Below are the code and all the weights of a small trained network. Each question names an input and a class and asks about switching units off, where a switched-off unit gives its printed mean instead of its output.

import numpy as np


def w(rows, s, z=0):
    codes = np.array(rows[::2]) - 128.0
    scale = np.full(codes.shape[1], s)
    scale[-1] = z or s
    return codes * scale


def f(y):
    return y / 2 * (1 + np.tanh(0.7978845608 * (y + 0.044715 * y**3)))


def log_softmax(a):
    a = a - a.max(-1, keepdims=True)
    return a - np.log(np.exp(a).sum(-1, keepdims=True))


def net(x, mask):
    res = np.array(x, float).reshape(1, 6) / 4 @ E
    y = f(res @ A[0][:, :-1].T + A[0][:, -1])
    res = res + np.where(mask, y, B[0][:, -1]) @ B[0][:, :-1]
    return log_softmax(res[-1] @ U[:, :-1].T + U[:, -1])


A, B = {}, {}
E = w([
[120,125,137,126,115,125,118],'x0',
[215,250,176,100,121,53,51],'x1',
[135,124,233,52,204,234,45],'x2',
[128,125,130,129,126,127,126],'x3',
[129,128,129,129,125,130,125],'x4',
[43,109,214,193,245,48,39],'x5',
],0.011)
A[0] = w([
[219,147,160,144,118,31,90,207],'neuron 1',
[12,87,45,191,143,77,132,165],'neuron 2',
[167,122,93,82,88,162,173,20],'neuron 3',
[201,188,132,58,105,180,65,92],'neuron 4',
[148,91,150,156,142,103,81,80],'neuron 5',
[112,151,68,135,124,166,111,119],'neuron 6',
[136,216,106,110,112,70,51,74],'neuron 7',
[195,114,139,101,23,185,188,207],'neuron 8',
[103,112,110,132,171,112,136,97],'neuron 9',
[182,211,138,38,106,183,90,129],'neuron 10',
[112,129,139,109,175,216,81,164],'neuron 11',
[122,199,162,73,107,155,74,156],'neuron 12',
[123,196,82,152,119,121,134,175],'neuron 13',
[136,104,90,159,87,153,158,6],'neuron 14',
[139,220,158,135,136,78,149,42],'neuron 15',
[152,121,41,77,65,178,141,61],'neuron 16',
[202,168,132,37,118,174,124,68],'neuron 17',
[94,130,211,59,178,223,115,91],'neuron 18',
[123,155,90,212,51,79,141,137],'neuron 19',
[147,193,143,137,101,84,96,51],'neuron 20',
[139,123,91,115,65,178,131,173],'neuron 21',
[147,124,158,212,98,72,134,71],'neuron 22',
[128,86,155,59,181,202,67,56],'neuron 23',
[147,106,163,158,150,230,68,21],'neuron 24',
[109,141,129,103,175,99,76,228],'neuron 25',
[246,173,151,57,127,161,93,112],'neuron 26',
[95,63,111,196,152,101,137,97],'neuron 27',
[177,217,118,96,135,35,71,142],'neuron 28',
[68,53,127,116,142,194,195,58],'neuron 29',
[131,144,158,177,176,121,112,68],'neuron 30',
[181,229,136,127,128,55,83,32],'neuron 31',
[168,167,158,99,114,155,51,89],'neuron 32',
[170,149,31,100,124,87,108,3],'neuron 33',
[173,100,120,145,70,43,149,3],'neuron 34',
[127,154,115,145,94,122,115,158],'neuron 35',
[121,83,173,107,198,160,157,48],'neuron 36',
[118,123,100,109,72,118,172,80],'neuron 37',
[98,185,101,158,71,81,154,15],'neuron 38',
[142,160,98,64,32,185,196,173],'neuron 39',
],0.011,0.0075)
B[0] = w([
[146,180,111,95,158,190,185,221],'neuron 1',
[196,105,213,206,43,55,82,232],'neuron 2',
[173,98,131,153,58,44,90,180],'neuron 3',
[194,56,230,168,85,124,193,204],'neuron 4',
[159,174,157,123,137,169,184,153],'neuron 5',
[151,135,150,95,157,162,142,143],'neuron 6',
[46,161,59,99,155,148,108,188],'neuron 7',
[113,208,70,49,165,152,129,248],'neuron 8',
[121,111,164,143,118,162,110,145],'neuron 9',
[154,66,220,198,103,118,171,216],'neuron 10',
[79,137,99,70,224,173,163,204],'neuron 11',
[191,60,177,152,160,92,177,194],'neuron 12',
[153,132,109,145,58,119,77,170],'neuron 13',
[164,79,111,221,42,42,80,153],'neuron 14',
[43,116,42,141,113,74,59,164],'neuron 15',
[106,178,58,115,99,88,77,205],'neuron 16',
[160,67,219,181,132,143,181,195],'neuron 17',
[110,230,51,66,134,161,110,222],'neuron 18',
[67,183,62,101,162,140,124,206],'neuron 19',
[124,114,81,121,76,105,80,166],'neuron 20',
[86,198,107,46,119,161,126,197],'neuron 21',
[128,70,159,172,106,89,129,165],'neuron 22',
[26,216,48,69,145,94,98,201],'neuron 23',
[102,128,11,135,57,88,34,173],'neuron 24',
[79,118,73,160,133,109,83,198],'neuron 25',
[159,49,215,187,135,127,138,213],'neuron 26',
[227,90,156,140,67,114,88,182],'neuron 27',
[71,193,62,51,163,184,148,222],'neuron 28',
[134,237,121,17,144,202,119,199],'neuron 29',
[193,236,161,70,118,172,155,160],'neuron 30',
[2,191,25,148,111,146,79,198],'neuron 31',
[158,88,210,177,143,162,182,183],'neuron 32',
[158,135,181,143,141,147,203,153],'neuron 33',
[221,214,153,50,170,190,168,161],'neuron 34',
[184,156,116,144,102,125,73,150],'neuron 35',
[187,147,54,151,47,63,56,166],'neuron 36',
[110,148,75,137,135,145,75,167],'neuron 37',
[190,184,156,77,172,199,155,163],'neuron 38',
[64,191,50,71,133,150,117,246],'neuron 39',
],0.0082,0.017)
U = w([
[107,137,53,163,106,105,105,254],'0',
[155,170,109,98,174,216,207,67],'1',
[254,32,248,250,87,97,203,103],'2',
],0.0097,0.0041)

Each question gives the input, the list of numbers given to net, and the class t.
The units are the neurons (one row each of A and B). Each row of codes is followed by its name. A weight is (code - 128) times the scale printed after its matrix; where a second scale follows, it is the last column's (A, B and U).
mask holds one flag per neuron, in row order. A switched-off neuron (its flag False) gives its mean, the last column of its row in B, instead of its output. The means were averaged over made-up inputs and are rounded, as every weight is.
A unit's drop is (log p(t) with every unit on - log p(t) with that unit switched off) / (log p(t) with every unit on - log p(t) with every unit switched off).
The circuit of an input: a set's keep is (log p(t) with only the set's units on - log p(t) with every unit switched off) / (log p(t) with every unit on - log p(t) with every unit switched off). Starting from the 12 units with the biggest drops (on a tie, the unit counted first), units are removed one at a time, each time the one whose removal leaves the highest keep (on an exact tie, the one counted first), for as long as the keep stays at least 0.8.
circuit, biggest first: the units of the circuit, biggest drop first
k most important neurons: the k neurons with the biggest drops, biggest first
drop of u: that unit's drop, to one decimal
input [5,5,-8,5,-6,-1], class 1: circuit, biggest first -> [neuron 34]
input [4,-5,-3,-1,-8,-8], class 0: 3 most important neurons -> [neuron 14; neuron 16; neuron 3]
input [7,-1,-2,-8,-4,-5], class 0: 4 most important neurons -> [neuron 16; neuron 1; neuron 3; neuron 14]
input [7,-1,5,-4,1,2], class 0: 2 most important neurons -> [neuron 24; neuron 1]
input [2,4,-8,3,-1,-4], class 1: 2 most important neurons -> [neuron 34; neuron 38]
input [-8,-4,-6,-3,-4,-8], class 0: 2 most important neurons -> [neuron 14; neuron 16]
input [-7,-8,5,6,-6,3], class 0: 2 most important neurons -> [neuron 36; neuron 24]
input [8,4,-7,-3,0,-2], class 1: 3 most important neurons -> [neuron 34; neuron 38; neuron 1]
input [-7,0,5,-6,-4,5], class 0: 2 most important neurons -> [neuron 24; neuron 36]
input [-7,-4,-4,-3,3,-8], class 0: 3 most important neurons -> [neuron 14; neuron 16; neuron 3]
input [-6,-7,3,4,8,1], class 0: 2 most important neurons -> [neuron 36; neuron 1]
input [-2,-7,8,1,-3,7], class 0: 2 most important neurons -> [neuron 24; neuron 36]
input [-7,-3,-5,-1,-2,-7], class 0: 2 most important neurons -> [neuron 14; neuron 16]
input [3,7,7,0,4,0], class 2: drop of neuron 4 -> 0.6
input [-2,8,4,-8,-4,-1], class 2: drop of neuron 4 -> 0.2
input [6,8,2,-1,-6,0], class 2: drop of neuron 26 -> 0.2
